Below are the code and all the weights of a small trained network. Each question names an input and a class and asks about switching units off, where a switched-off unit gives its printed mean instead of its output.

import numpy as np


def w(rows, s, z=0):
    codes = np.array(rows[::2]) - 128.0
    scale = np.full(codes.shape[1], s)
    scale[-1] = z or s
    return codes * scale


def norm(h):
    return h / np.sqrt((h * h).mean(-1, keepdims=True) + 1e-5)


def f(y):
    return y / 2 * (1 + np.tanh(0.7978845608 * (y + 0.044715 * y**3)))


def log_softmax(a):
    a = a - a.max(-1, keepdims=True)
    return a - np.log(np.exp(a).sum(-1, keepdims=True))


def net(x, mask):
    res = np.array(x, float).reshape(1, 7) / 4 @ E
    u = 0
    for l in range(4):
        y = f(norm(res) @ A[l][:, :-1].T + A[l][:, -1])
        res = res + np.where(mask[u : u + 8], y, B[l][:, -1]) @ B[l][:, :-1]
        u += 8
    return log_softmax(norm(res)[-1] @ U[:, :-1].T + U[:, -1])


A, B = {}, {}
E = w([
[9,194,124],'x0',
[129,129,125],'x1',
[102,57,139],'x2',
[129,128,111],'x3',
[129,125,96],'x4',
[127,129,129],'x5',
[129,130,125],'x6',
],0.011)
A[0] = w([
[135,80,142,96],'0.n0',
[127,130,122,128],'0.n1',
[168,218,124,148],'0.n2',
[76,161,254,1],'0.n3',
[120,156,14,131],'0.n4',
[93,172,218,52],'0.n5',
[49,158,205,170],'0.n6',
[147,100,147,70],'0.n7',
],0.0091,0.0059)
B[0] = w([
[107,180,194,127],'0.n0',
[132,125,121,128],'0.n1',
[123,52,138,187],'0.n2',
[152,136,41,136],'0.n3',
[162,96,75,166],'0.n4',
[157,118,46,136],'0.n5',
[137,76,3,253],'0.n6',
[119,183,166,112],'0.n7',
],0.0076,0.0046)
A[1] = w([
[95,27,130,131],'1.n0',
[161,188,107,4],'1.n1',
[128,140,167,7],'1.n2',
[193,246,92,230],'1.n3',
[130,70,44,175],'1.n4',
[115,80,112,199],'1.n5',
[121,135,240,153],'1.n6',
[146,96,23,141],'1.n7',
],0.013,0.0021)
B[1] = w([
[115,148,180,199],'1.n0',
[91,100,134,124],'1.n1',
[132,157,72,112],'1.n2',
[78,65,246,174],'1.n3',
[141,180,192,254],'1.n4',
[137,162,146,181],'1.n5',
[164,193,134,148],'1.n6',
[152,187,168,254],'1.n7',
],0.011,0.0073)
A[2] = w([
[59,53,254,57],'2.n0',
[194,129,239,190],'2.n1',
[81,150,119,58],'2.n2',
[74,145,58,119],'2.n3',
[167,54,125,111],'2.n4',
[105,171,225,77],'2.n5',
[127,176,53,4],'2.n6',
[86,97,72,95],'2.n7',
],0.0084,0.0038)
B[2] = w([
[182,155,253,162],'2.n0',
[99,231,87,254],'2.n1',
[111,56,145,127],'2.n2',
[106,31,131,133],'2.n3',
[16,98,128,130],'2.n4',
[164,138,178,191],'2.n5',
[108,110,151,117],'2.n6',
[154,49,90,116],'2.n7',
],0.0074,0.0087)
A[3] = w([
[234,99,143,115],'3.n0',
[136,77,215,91],'3.n1',
[144,206,137,187],'3.n2',
[212,54,146,82],'3.n3',
[195,104,138,103],'3.n4',
[189,69,96,154],'3.n5',
[107,248,67,255],'3.n6',
[213,101,170,63],'3.n7',
],0.012,0.0036)
B[3] = w([
[50,95,54,153],'3.n0',
[90,154,192,145],'3.n1',
[114,180,41,232],'3.n2',
[48,58,87,128],'3.n3',
[32,109,94,134],'3.n4',
[104,81,166,120],'3.n5',
[185,75,1,247],'3.n6',
[55,96,97,151],'3.n7',
],0.0085,0.011)
U = w([
[10,23,50,133],'0',
[163,146,127,219],'1',
[172,155,126,137],'2',
[175,158,122,81],'3',
[174,131,130,154],'4',
[127,127,245,3],'5',
],0.012,0.0035)

Each question gives the input, the list of numbers given to net, and the class t.
The units are the neurons (one row each of A and B). Each row of codes is followed by its name. A weight is (code - 128) times the scale printed after its matrix; where a second scale follows, it is the last column's (A, B and U).
mask holds one flag per neuron, layer by layer. A switched-off neuron (its flag False) gives its mean, the last column of its row in B, instead of its output. The means were averaged over made-up inputs and are rounded, as every weight is.
A unit's drop is (log p(t) with every unit on - log p(t) with that unit switched off) / (log p(t) with every unit on - log p(t) with every unit switched off).
The circuit of an input: a set's keep is (log p(t) with only the set's units on - log p(t) with every unit switched off) / (log p(t) with every unit on - log p(t) with every unit switched off). Starting from the 12 units with the biggest drops (on a tie, the unit counted first), units are removed one at a time, each time the one whose removal leaves the highest keep (on an exact tie, the one counted first), for as long as the keep stays at least 0.8.
circuit, biggest first: the units of the circuit, biggest drop first
most important unit: the unit with the biggest drop
top k neurons: the k neurons with the biggest drops, biggest first
top k neurons in layer l: the k neurons of layer l with the biggest drops, biggest first
drop of u: that unit's drop, to one decimal
input [-7,1,-7,-2,-7,3,-3], class 0: top 4 neurons in layer 3 : [3.n0, 3.n7, 3.n4, 3.n3]
input [7,2,8,6,2,-8,0], class 5: top 3 neurons in layer 3 : [3.n6, 3.n2, 3.n0]
input [-8,-8,-6,-1,-7,5,8], class 0: top 4 neurons : [1.n4, 1.n7, 3.n0, 1.n0]
input [-5,2,-7,-2,-2,-2,1], class 5: circuit, biggest first : [1.n3, 3.n6]
input [3,6,-7,-4,6,7,5], class 5: circuit, biggest first : [1.n3]
input [-2,2,8,5,7,6,2], class 5: top 2 neurons : [1.n0, 0.n6]
input [-8,-1,0,-4,-3,4,-2], class 0: top 2 neurons : [1.n4, 1.n7]
input [7,1,-6,-4,-7,5,-4], class 0: top 3 neurons in layer 1 : [1.n4, 1.n0, 1.n7]
input [-2,-6,7,0,2,2,2], class 5: top 2 neurons : [1.n0, 2.n0]
input [7,6,-2,4,-1,-6,6], class 0: top 2 neurons : [2.n1, 2.n3]
input [-6,2,8,-2,-1,-2,-6], class 5: top 2 neurons : [1.n0, 1.n7]
input [8,-4,-4,-6,-2,-1,-4], class 0: top 2 neurons in layer 2 : [2.n1, 2.n3]
input [7,0,-2,7,-2,7,-3], class 0: drop of 2.n3 : 0.2
input [-8,1,-2,7,3,8,2], class 0: drop of 3.n0 : 0.1
input [-8,3,-6,-3,4,-1,-5], class 0: drop of 3.n5 : 0.0
input [4,4,-8,3,4,3,0], class 5: drop of 0.n2 : -0.1
input [-8,0,7,7,1,0,8], class 0: most important unit : 1.n3
